Here is a tiny trained network, its code and every weight. The questions are about switching its units off for an input and a class, where a switched-off unit gives its printed mean instead of its output.

import numpy as np


def w(rows, s, z=0):
    codes = np.array(rows[::2]) - 128.0
    scale = np.full(codes.shape[1], s)
    scale[-1] = z or s
    return codes * scale


def norm(h):
    return h / np.sqrt((h * h).mean(-1, keepdims=True) + 1e-5)


def f(y):
    return y / 2 * (1 + np.tanh(0.7978845608 * (y + 0.044715 * y**3)))


def log_softmax(a):
    a = a - a.max(-1, keepdims=True)
    return a - np.log(np.exp(a).sum(-1, keepdims=True))


def net(x, mask):
    res = np.array(x, float).reshape(1, 7) / 4 @ E
    u = 0
    for l in range(3):
        y = f(norm(res) @ A[l][:, :-1].T + A[l][:, -1])
        res = res + np.where(mask[u : u + 6], y, B[l][:, -1]) @ B[l][:, :-1]
        u += 6
    return log_softmax(norm(res)[-1] @ U[:, :-1].T + U[:, -1])


A, B = {}, {}
E = w([
[163,137,165,128],'x0',
[127,131,132,126],'x1',
[126,125,121,127],'x2',
[165,216,98,102],'x3',
[135,131,141,130],'x4',
[75,123,178,1],'x5',
[222,44,68,72],'x6',
],0.0081)
A[0] = w([
[54,11,141,175,170],'0.n1',
[179,148,155,161,5],'0.n2',
[129,232,28,98,150],'0.n3',
[169,234,85,83,102],'0.n4',
[132,102,110,113,164],'0.n5',
[134,159,187,82,45],'0.n6',
],0.011,0.0028)
B[0] = w([
[228,126,239,117,252],'0.n1',
[86,109,74,114,129],'0.n2',
[185,48,228,158,230],'0.n3',
[114,29,254,139,218],'0.n4',
[119,186,173,170,158],'0.n5',
[73,66,63,121,159],'0.n6',
],0.0094,0.0047)
A[1] = w([
[102,93,83,131,87],'1.n1',
[154,148,127,112,118],'1.n2',
[254,194,159,195,202],'1.n3',
[118,211,125,92,2],'1.n4',
[194,236,160,69,73],'1.n5',
[118,84,187,29,169],'1.n6',
],0.0096,0.0075)
B[1] = w([
[136,128,208,148,113],'1.n1',
[124,137,137,149,126],'1.n2',
[54,92,103,107,254],'1.n3',
[152,161,140,241,118],'1.n4',
[114,1,119,217,121],'1.n5',
[72,143,104,92,231],'1.n6',
],0.01,0.0099)
A[2] = w([
[253,110,111,81,59],'2.n1',
[163,112,63,88,4],'2.n2',
[207,96,89,71,143],'2.n3',
[36,74,103,86,252],'2.n4',
[154,109,108,232,156],'2.n5',
[87,185,202,163,170],'2.n6',
],0.013,0.0031)
B[2] = w([
[99,209,213,107,140],'2.n1',
[82,157,126,189,134],'2.n2',
[98,239,154,187,156],'2.n3',
[166,108,70,239,249],'2.n4',
[67,112,148,3,150],'2.n5',
[198,165,108,102,171],'2.n6',
],0.011,0.013)
U = w([
[152,117,228,81,141],'0',
[134,118,112,155,192],'1',
[126,252,139,158,111],'2',
[135,103,105,157,162],'3',
[39,92,50,60,77],'4',
[150,108,113,158,142],'5',
[151,109,111,167,123],'6',
[222,146,75,44,11],'7',
],0.016,0.011)

Each question gives the input, the list of numbers given to net, and the class t.
The units are the neurons (one row each of A and B). Each row of codes is followed by its name. A weight is (code - 128) times the scale printed after its matrix; where a second scale follows, it is the last column's (A, B and U).
mask holds one flag per neuron, layer by layer. A switched-off neuron (its flag False) gives its mean, the last column of its row in B, instead of its output. The means were averaged over made-up inputs and are rounded, as every weight is.
A unit's drop is (log p(t) with every unit on - log p(t) with that unit switched off) / (log p(t) with every unit on - log p(t) with every unit switched off).
The circuit of an input: a set's keep is (log p(t) with only the set's units on - log p(t) with every unit switched off) / (log p(t) with every unit on - log p(t) with every unit switched off). Starting from the 12 units with the biggest drops (on a tie, the unit counted first), units are removed one at a time, each time the one whose removal leaves the highest keep (on an exact tie, the one counted first), for as long as the keep stays at least 0.8.
units of the circuit, in order: the units of the circuit, biggest drop first
top k neurons: the k neurons with the biggest drops, biggest first
drop of u: that unit's drop, to one decimal
input [1,1,-3,-4,5,8,6], class 4: units of the circuit, in order	[1.n6, 0.n3]
input [0,-8,1,8,7,2,8], class 0: top neuron	[0.n4]
input [7,-6,-5,1,-3,-8,8], class 2: units of the circuit, in order	[2.n3, 2.n1]
input [-2,-1,1,-4,1,0,7], class 2: units of the circuit, in order	[2.n3, 2.n1, 0.n4]
input [0,-7,3,4,-3,-8,2], class 4: top 2 neurons	[2.n5, 1.n6]
input [0,5,4,5,0,-6,4], class 4: units of the circuit, in order	[2.n5, 2.n4]
input [-8,-7,-4,-6,-2,-3,-8], class 2: top 2 neurons	[0.n3, 2.n6]
input [4,2,3,-5,-2,4,-6], class 2: top 2 neurons	[1.n3, 0.n3]
input [-1,-2,-1,-8,-5,-2,7], class 0: top 2 neurons	[0.n1, 2.n1]
input [-3,-6,8,-6,-4,3,-8], class 2: top 2 neurons	[0.n3, 0.n4]
input [2,-1,0,-3,-3,-6,6], class 2: top 3 neurons	[2.n3, 0.n4, 1.n6]
input [-3,7,6,-7,6,7,-8], class 2: units of the circuit, in order	[1.n3, 0.n4, 2.n6]
input [6,-1,-2,7,-5,-4,-4], class 0: top 3 neurons	[0.n4, 0.n3, 2.n4]
input [5,-6,0,8,2,-3,8], class 0: units of the circuit, in order	[2.n1]
input [-5,5,7,6,6,6,6], class 3: units of the circuit, in order	[0.n1, 2.n4, 2.n5]
input [-3,-3,0,-8,-1,1,5], class 0: top 2 neurons	[0.n1, 2.n4]
input [3,4,7,0,-1,6,8], class 2: top 3 neurons	[1.n3, 2.n3, 2.n1]
input [6,-5,0,8,-1,-5,-8], class 0: top 3 neurons	[0.n3, 0.n4, 1.n6]
input [-2,-1,1,8,3,-6,-5], class 0: top 4 neurons	[0.n3, 0.n4, 2.n4, 1.n6]
input [-8,-4,8,-8,-2,6,-6], class 0: units of the circuit, in order	[0.n1]
input [-4,-5,2,-8,-8,-6,-1], class 0: units of the circuit, in order	[0.n1, 2.n4]
input [-3,5,0,1,3,0,6], class 2: drop of 1.n6	0.1
input [-8,2,-6,-3,-7,-8,-3], class 4: drop of 1.n6	0.4
